Below are the code and all the weights of a small trained network. Each question names an input and a class and asks about switching units off, where a switched-off unit gives its printed mean instead of its output.

import numpy as np


def w(rows, s, z=0):
    codes = np.array(rows[::2]) - 128.0
    scale = np.full(codes.shape[1], s)
    scale[-1] = z or s
    return codes * scale


def f(y):
    return np.maximum(y, 0)


def log_softmax(a):
    a = a - a.max(-1, keepdims=True)
    return a - np.log(np.exp(a).sum(-1, keepdims=True))


def net(x, mask):
    res = np.array(x, float).reshape(1, 5) / 4 @ E
    y = f(res @ A[0][:, :-1].T + A[0][:, -1])
    res = res + np.where(mask, y, B[0][:, -1]) @ B[0][:, :-1]
    return log_softmax(res[-1] @ U[:, :-1].T + U[:, -1])


A, B = {}, {}
E = w([
[132,130,132],'x0',
[51,205,209],'x1',
[126,120,126],'x2',
[8,106,28],'x3',
[93,3,198],'x4',
],0.0032)
A[0] = w([
[152,131,147,99],'n1',
[113,92,149,107],'n2',
[127,122,128,254],'n3',
[81,123,94,96],'n4',
[154,244,64,85],'n5',
[186,91,69,105],'n6',
[65,190,198,95],'n7',
[167,99,94,117],'n8',
[158,108,96,113],'n9',
[189,63,58,97],'n10',
[216,146,199,87],'n11',
[67,187,197,97],'n12',
[50,121,64,88],'n13',
[72,123,83,97],'n14',
[156,131,150,98],'n15',
[233,145,210,90],'n16',
[111,145,147,116],'n17',
[202,67,46,100],'n18',
[126,123,130,220],'n19',
[103,128,109,103],'n20',
[172,134,163,98],'n21',
[150,114,114,121],'n22',
[46,199,202,108],'n23',
[14,110,21,92],'n24',
[231,144,208,89],'n25',
[101,37,192,97],'n26',
[159,254,67,92],'n27',
[90,18,232,108],'n28',
[83,172,177,103],'n29',
[141,188,94,104],'n30',
[113,73,161,105],'n31',
[115,99,144,110],'n32',
],0.0074,0.0047)
B[0] = w([
[104,124,126,130],'n1',
[139,122,102,137],'n2',
[155,255,142,254],'n3',
[90,121,132,139],'n4',
[154,92,37,162],'n5',
[158,99,177,151],'n6',
[167,81,184,156],'n7',
[147,110,162,144],'n8',
[143,114,153,139],'n9',
[168,84,185,154],'n10',
[41,113,128,159],'n11',
[164,84,186,155],'n12',
[60,108,139,151],'n13',
[80,116,136,144],'n14',
[101,123,127,132],'n15',
[27,111,132,169],'n16',
[136,117,142,134],'n17',
[170,83,195,160],'n18',
[148,218,137,220],'n19',
[109,123,129,132],'n20',
[84,122,128,139],'n21',
[135,122,144,136],'n22',
[178,86,198,169],'n23',
[23,111,146,173],'n24',
[28,111,131,168],'n25',
[153,102,54,161],'n26',
[159,96,32,168],'n27',
[164,101,26,183],'n28',
[153,97,169,147],'n29',
[142,112,84,145],'n30',
[143,115,87,145],'n31',
[137,124,109,135],'n32',
],0.039,0.0047)
U = w([
[1,100,146,63],'0',
[146,188,139,252],'1',
[145,182,133,214],'2',
[175,97,29,41],'3',
[198,66,218,44],'4',
],0.0055,0.0031)

Each question gives the input, the list of numbers given to net, and the class t.
The units are the neurons (one row each of A and B). Each row of codes is followed by its name. A weight is (code - 128) times the scale printed after its matrix; where a second scale follows, it is the last column's (A, B and U).
mask holds one flag per neuron, in row order. A switched-off neuron (its flag False) gives its mean, the last column of its row in B, instead of its output. The means were averaged over made-up inputs and are rounded, as every weight is.
A unit's drop is (log p(t) with every unit on - log p(t) with that unit switched off) / (log p(t) with every unit on - log p(t) with every unit switched off).
The circuit of an input: a set's keep is (log p(t) with only the set's units on - log p(t) with every unit switched off) / (log p(t) with every unit on - log p(t) with every unit switched off). Starting from the 12 units with the biggest drops (on a tie, the unit counted first), units are removed one at a time, each time the one whose removal leaves the highest keep (on an exact tie, the one counted first), for as long as the keep stays at least 0.8.
units of the circuit, in order: the units of the circuit, biggest drop first
most important unit: the unit with the biggest drop
top k neurons: the k neurons with the biggest drops, biggest first
drop of u: that unit's drop, to one decimal
input [0,4,0,-2,-6], class 3: units of the circuit, in order	(n27; n5)
input [5,0,-1,-6,7], class 3: units of the circuit, in order	(n28)
input [0,5,1,-5,-2], class 0: top 2 neurons	(n16; n25)
input [-2,-8,-4,2,4], class 4: units of the circuit, in order	(n18; n10)
input [-2,-6,-5,-2,0], class 4: units of the circuit, in order	(n18; n10)
input [-2,0,-4,-5,-8], class 3: top 2 neurons	(n27; n5)
input [-1,-1,3,7,-4], class 0: top 2 neurons	(n24; n13)
input [6,2,2,-2,8], class 3: top 2 neurons	(n28; n26)
input [0,6,4,2,4], class 4: units of the circuit, in order	(n23; n7)
input [4,-6,-4,-1,7], class 3: top 2 neurons	(n28; n26)
input [-5,-8,-5,2,6], class 4: units of the circuit, in order	(n18; n10)
input [-6,-1,3,-1,7], class 3: units of the circuit, in order	(n28; n26)
input [3,3,6,-6,6], class 0: top 4 neurons	(n16; n25; n11; n27)
input [7,1,-6,7,1], class 0: most important unit	n24
input [-4,-5,5,0,-7], class 3: top 2 neurons	(n27; n5)
input [3,0,-2,-4,5], class 3: top 3 neurons	(n28; n26; n24)
input [5,6,-2,8,0], class 0: top 2 neurons	(n24; n13)
input [0,2,2,-3,5], class 3: top 2 neurons	(n28; n26)
input [2,2,-2,7,-2], class 0: drop of n24	0.7
input [7,5,4,-8,0], class 0: drop of n31	0.0
input [4,7,5,1,8], class 3: units of the circuit, in order	(n28)
input [-6,8,3,1,1], class 4: drop of n23	0.2
